Below are the code and all the weights of a small trained network. Each question names an input and a target symbol and asks about switching units off, where a switched-off unit gives its printed mean instead of its output.

import numpy as np


def w(rows, s, z=0):
    codes = np.array(rows[::2]) - 128.0
    scale = np.full(codes.shape[1], s)
    scale[-1] = z or s
    return codes * scale


def f(y):
    return y / 2 * (1 + np.tanh(0.7978845608 * (y + 0.044715 * y**3)))


def softmax(a):
    e = np.exp(a - a.max(-1, keepdims=True))
    return e / e.sum(-1, keepdims=True)


def log_softmax(a):
    a = a - a.max(-1, keepdims=True)
    return a - np.log(np.exp(a).sum(-1, keepdims=True))


def net(x, mask):
    ids = ['γηθλξπφψ'.index(c) for c in x.split()]
    T = len(ids)
    res = E[ids] + P[:T]
    r = res
    for j in range(2):
        rows = slice(2 * j, 2 * j + 2)
        q, k, v = (r @ M[0][rows].T for M in (Q, K, V))
        z = softmax(np.where(np.tri(T) > 0, q @ k.T / 2**0.5, -1e9)) @ v
        o = O[0][rows]
        res = res + np.where(mask[j], z, o[:, -1]) @ o[:, :-1]
    y = f(res @ A[0][:, :-1].T + A[0][:, -1])
    res = res + np.where(mask[2:26], y, B[0][:, -1]) @ B[0][:, :-1]
    return log_softmax(res[-1] @ U[:, :-1].T + U[:, -1])


Q, K, V, O, A, B = {}, {}, {}, {}, {}, {}
E = w([
[46,219,45],'γ',
[247,127,193],'η',
[83,114,204],'θ',
[253,62,99],'λ',
[65,190,137],'ξ',
[167,212,97],'π',
[128,79,28],'φ',
[129,108,52],'ψ',
],0.011)
P = w([
[88,221,3],'0',
[82,106,173],'1',
[86,100,188],'2',
[85,105,182],'3',
[86,109,179],'4',
[83,123,156],'5',
],0.0066)
Q[0] = w([
[252,94,117],'h0',
[115,237,172],'h0',
[157,14,62],'h1',
[68,122,166],'h1',
],0.023)
K[0] = w([
[99,111,230],'h0',
[190,254,150],'h0',
[22,36,162],'h1',
[110,150,57],'h1',
],0.019)
V[0] = w([
[192,254,147],'h0',
[148,108,22],'h0',
[11,156,64],'h1',
[203,222,123],'h1',
],0.0095)
O[0] = w([
[208,193,152,194],'h0',
[159,125,18,254],'h0',
[109,200,1,239],'h1',
[177,191,177,208],'h1',
],0.0084,0.004)
A[0] = w([
[4,194,180,11],'n0',
[118,132,124,5],'n1',
[151,123,101,66],'n2',
[83,102,168,36],'n3',
[142,133,138,42],'n4',
[189,167,179,101],'n5',
[127,117,120,51],'n6',
[93,191,160,139],'n7',
[139,127,113,85],'n8',
[114,137,164,78],'n9',
[146,115,129,66],'n10',
[100,135,132,15],'n11',
[145,113,92,133],'n12',
[168,144,152,115],'n13',
[123,137,84,132],'n14',
[236,76,124,158],'n15',
[125,117,103,131],'n16',
[126,75,115,152],'n17',
[158,132,104,105],'n18',
[115,117,132,60],'n19',
[202,120,109,141],'n20',
[142,154,107,85],'n21',
[70,124,116,87],'n22',
[144,105,109,84],'n23',
],0.014,0.0026)
B[0] = w([
[131,70,251,161],'n0',
[158,136,126,117],'n1',
[133,144,145,160],'n2',
[153,129,90,137],'n3',
[146,123,124,125],'n4',
[119,67,104,253],'n5',
[151,130,140,119],'n6',
[182,159,80,204],'n7',
[133,134,134,141],'n8',
[163,150,96,141],'n9',
[142,130,124,121],'n10',
[150,107,147,116],'n11',
[112,137,144,189],'n12',
[121,105,123,186],'n13',
[120,116,163,248],'n14',
[142,192,149,215],'n15',
[124,131,145,169],'n16',
[133,183,128,159],'n17',
[124,130,144,175],'n18',
[148,134,136,115],'n19',
[100,84,137,188],'n20',
[126,112,128,199],'n21',
[112,89,140,172],'n22',
[145,128,145,136],'n23',
],0.018,0.0069)
U = w([
[185,209,95,59],'γ',
[255,67,151,84],'η',
[150,89,229,5],'θ',
[184,135,132,147],'λ',
[214,213,203,208],'ξ',
[224,120,15,121],'π',
[80,82,109,235],'φ',
[160,142,132,108],'ψ',
],0.0084,0.003)

Each question gives the input, a string of symbols that net reads in full, and the target symbol t.
The units are the heads (2 rows each of Q, K, V and O) and the neurons (one row each of A and B). Each row of codes is followed by its name. A weight is (code - 128) times the scale printed after its matrix; where a second scale follows, it is the last column's (O, A, B and U).
mask holds one flag per unit, heads first, then neurons. A switched-off unit (its flag False) gives its mean, the last column of its rows in O or B, instead of its output. The means were averaged over made-up inputs and are rounded, as every weight is.
A unit's drop is (log p(t) with every unit on - log p(t) with that unit switched off) / (log p(t) with every unit on - log p(t) with every unit switched off).
The circuit of an input: a set's keep is (log p(t) with only the set's units on - log p(t) with every unit switched off) / (log p(t) with every unit on - log p(t) with every unit switched off). Starting from the 12 units with the biggest drops (on a tie, the unit counted first), units are removed one at a time, each time the one whose removal leaves the highest keep (on an exact tie, the one counted first), for as long as the keep stays at least 0.8.
units of the circuit, in order: the units of the circuit, biggest drop first
most important unit: the unit with the biggest drop
k most important neurons: the k neurons with the biggest drops, biggest first
heads that matter: for each layer, one digit per head in row order, 1 if its drop is at least 0.15 and else 0, layers parted by /
drop of u: that unit's drop, to one decimal
input ξ ξ ξ, target ξ: units of the circuit, in order	n0, n5, h1
input ξ φ π ψ γ, target ξ: 2 most important neurons	n0, n5
input θ η γ, target θ: heads that matter	10
input θ η π θ, target η: most important unit	h0
input ψ η π λ λ, target ξ: heads that matter	00
input π φ γ ψ, target φ: heads that matter	11
input π θ π, target π: heads that matter	01
input π ψ η η ξ, target π: 2 most important neurons	n7, n5
input ξ ξ π, target π: heads that matter	10
input φ φ π φ γ φ, target φ: units of the circuit, in order	h0, n7
input η ξ η ψ θ λ, target ξ: 3 most important neurons	n5, n17, n15
input π γ θ, target π: heads that matter	11
input π γ π φ ξ ξ, target π: heads that matter	11
input η η η θ θ, target η: most important unit	h1
input θ φ η θ λ ξ, target θ: drop of n0	1.3
input η γ π ξ, target η: drop of n12	0.0
input η ψ λ θ ξ, target η: drop of n5	0.3
